Below are the code and all the weights of a small trained network. Each question names an input and a target symbol and asks about switching units off, where a switched-off unit gives its printed mean instead of its output.

import numpy as np


def w(rows, s, z=0):
    codes = np.array(rows[::2]) - 128.0
    scale = np.full(codes.shape[1], s)
    scale[-1] = z or s
    return codes * scale


def f(y):
    return np.maximum(y, 0)


def softmax(a):
    e = np.exp(a - a.max(-1, keepdims=True))
    return e / e.sum(-1, keepdims=True)


def log_softmax(a):
    a = a - a.max(-1, keepdims=True)
    return a - np.log(np.exp(a).sum(-1, keepdims=True))


def net(x, mask):
    ids = ['ΛΞΠΣβημτω'.index(c) for c in x.split()]
    T = len(ids)
    res = E[ids] + P[:T]
    r = res
    for j in range(2):
        rows = slice(2 * j, 2 * j + 2)
        q, k, v = (r @ M[0][rows].T for M in (Q, K, V))
        z = softmax(np.where(np.tri(T) > 0, q @ k.T / 2**0.5, -1e9)) @ v
        o = O[0][rows]
        res = res + np.where(mask[j], z, o[:, -1]) @ o[:, :-1]
    y = f(res @ A[0][:, :-1].T + A[0][:, -1])
    res = res + np.where(mask[2:18], y, B[0][:, -1]) @ B[0][:, :-1]
    return log_softmax(res[-1] @ U[:, :-1].T + U[:, -1])


Q, K, V, O, A, B = {}, {}, {}, {}, {}, {}
E = w([
[180,162,167,143,114],'Λ',
[105,156,147,90,144],'Ξ',
[178,124,49,146,86],'Π',
[106,156,174,98,143],'Σ',
[113,111,249,167,134],'β',
[197,151,252,106,99],'η',
[134,145,183,124,134],'μ',
[164,208,143,204,106],'τ',
[80,221,166,159,132],'ω',
],0.019)
P = w([
[163,122,140,75,119],'0',
[150,120,92,114,57],'1',
[174,131,103,125,147],'2',
[97,101,125,146,77],'3',
[135,129,103,170,155],'4',
[108,88,133,131,81],'5',
[99,153,80,158,179],'6',
[86,147,70,105,98],'7',
[207,153,4,107,127],'8',
],0.014)
Q[0] = w([
[130,124,92,166,144],'head 0',
[120,178,184,144,2],'head 0',
[108,139,123,197,153],'head 1',
[25,234,65,196,109],'head 1',
],0.007)
K[0] = w([
[144,81,135,233,77],'head 0',
[83,254,155,229,168],'head 0',
[91,107,141,180,47],'head 1',
[57,232,66,134,85],'head 1',
],0.0095)
V[0] = w([
[209,208,175,186,116],'head 0',
[93,150,148,206,140],'head 0',
[197,71,163,183,134],'head 1',
[36,75,172,3,152],'head 1',
],0.0074)
O[0] = w([
[254,55,110,67,137,255],'head 0',
[104,144,139,162,50,191],'head 0',
[96,144,95,175,185,65],'head 1',
[155,235,86,113,115,70],'head 1',
],0.0083,0.0068)
A[0] = w([
[91,145,80,94,72,121],'neuron 0',
[74,173,94,93,130,122],'neuron 1',
[156,71,102,225,105,198],'neuron 2',
[71,119,105,44,116,109],'neuron 3',
[200,151,90,201,132,167],'neuron 4',
[93,86,44,120,114,166],'neuron 5',
[153,143,133,111,56,106],'neuron 6',
[152,136,145,168,55,50],'neuron 7',
[152,70,172,153,92,120],'neuron 8',
[87,153,129,96,10,98],'neuron 9',
[163,81,182,114,8,93],'neuron 10',
[79,74,138,99,229,252],'neuron 11',
[57,138,177,198,140,134],'neuron 12',
[76,202,192,68,107,72],'neuron 13',
[124,121,206,146,145,187],'neuron 14',
[100,151,188,40,93,74],'neuron 15',
],0.011,0.0033)
B[0] = w([
[76,144,144,140,174,160],'neuron 0',
[95,189,137,154,167,144],'neuron 1',
[125,114,237,58,183,180],'neuron 2',
[114,133,149,220,142,148],'neuron 3',
[135,163,120,120,102,186],'neuron 4',
[158,146,192,123,154,147],'neuron 5',
[97,70,139,153,62,203],'neuron 6',
[115,37,126,104,119,185],'neuron 7',
[116,142,122,155,131,187],'neuron 8',
[92,72,74,84,100,206],'neuron 9',
[1,152,80,195,168,254],'neuron 10',
[232,128,143,132,74,144],'neuron 11',
[123,201,126,119,156,153],'neuron 12',
[204,99,170,99,113,189],'neuron 13',
[113,199,141,53,100,181],'neuron 14',
[124,48,140,147,110,191],'neuron 15',
],0.0059,0.0097)
U = w([
[111,135,107,202,167,61],'Λ',
[103,247,52,153,116,212],'Ξ',
[103,97,126,140,187,41],'Π',
[168,164,166,148,144,248],'Σ',
[112,193,124,177,174,255],'β',
[225,83,250,80,97,184],'η',
[97,111,148,115,163,1],'μ',
[131,65,162,212,165,33],'τ',
[1,85,116,134,133,141],'ω',
],0.0083,0.0035)

Each question gives the input, a string of symbols that net reads in full, and the target symbol t.
The units are the heads (2 rows each of Q, K, V and O) and the neurons (one row each of A and B). Each row of codes is followed by its name. A weight is (code - 128) times the scale printed after its matrix; where a second scale follows, it is the last column's (O, A, B and U).
mask holds one flag per unit, heads first, then neurons. A switched-off unit (its flag False) gives its mean, the last column of its rows in O or B, instead of its output. The means were averaged over made-up inputs and are rounded, as every weight is.
A unit's drop is (log p(t) with every unit on - log p(t) with that unit switched off) / (log p(t) with every unit on - log p(t) with every unit switched off).
The circuit of an input: a set's keep is (log p(t) with only the set's units on - log p(t) with every unit switched off) / (log p(t) with every unit on - log p(t) with every unit switched off). Starting from the 12 units with the biggest drops (on a tie, the unit counted first), units are removed one at a time, each time the one whose removal leaves the highest keep (on an exact tie, the one counted first), for as long as the keep stays at least 0.8.
units of the circuit, in order: the units of the circuit, biggest drop first
k most important neurons: the k neurons with the biggest drops, biggest first
heads that matter: for each layer, one digit per head in row order, 1 if its drop is at least 0.15 and else 0, layers parted by /
drop when u is switched off: that unit's drop, to one decimal
input Ξ Ξ ω, target η: units of the circuit, in order : neuron 10
input Ξ τ ω Π Σ ω μ, target η: heads that matter : 01
input β ω ω η ω ω ω Λ, target ω: heads that matter : 10
input ω ω η ω ω μ, target ω: heads that matter : 10
input ω ω Σ β, target ω: heads that matter : 00
input ω ω Π Σ η Ξ τ, target η: heads that matter : 00
input η τ μ η ω ω β, target η: units of the circuit, in order : neuron 11; neuron 10
input η ω ω Λ Σ, target η: heads that matter : 10
input η Ξ ω, target η: heads that matter : 00
input η ω Σ ω Ξ, target η: heads that matter : 10
input η ω ω Π ω β, target ω: heads that matter : 10
input ω Λ ω η, target ω: heads that matter : 00
input ω Π τ ω μ Λ, target ω: 2 most important neurons : neuron 10; neuron 13
input β ω ω ω Π, target η: units of the circuit, in order : neuron 2
input ω Ξ ω ω ω τ, target ω: heads that matter : 10
input τ μ ω η, target ω: heads that matter : 00
input μ Ξ τ τ ω μ, target ω: drop when neuron 10 is switched off : 0.8
input η ω ω ω Π, target η: drop when neuron 2 is switched off : 0.7
input Ξ β τ, target η: drop when neuron 8 is switched off : -0.1
input Ξ Ξ τ ω τ Ξ η τ, target ω: drop when neuron 10 is switched off : 0.7
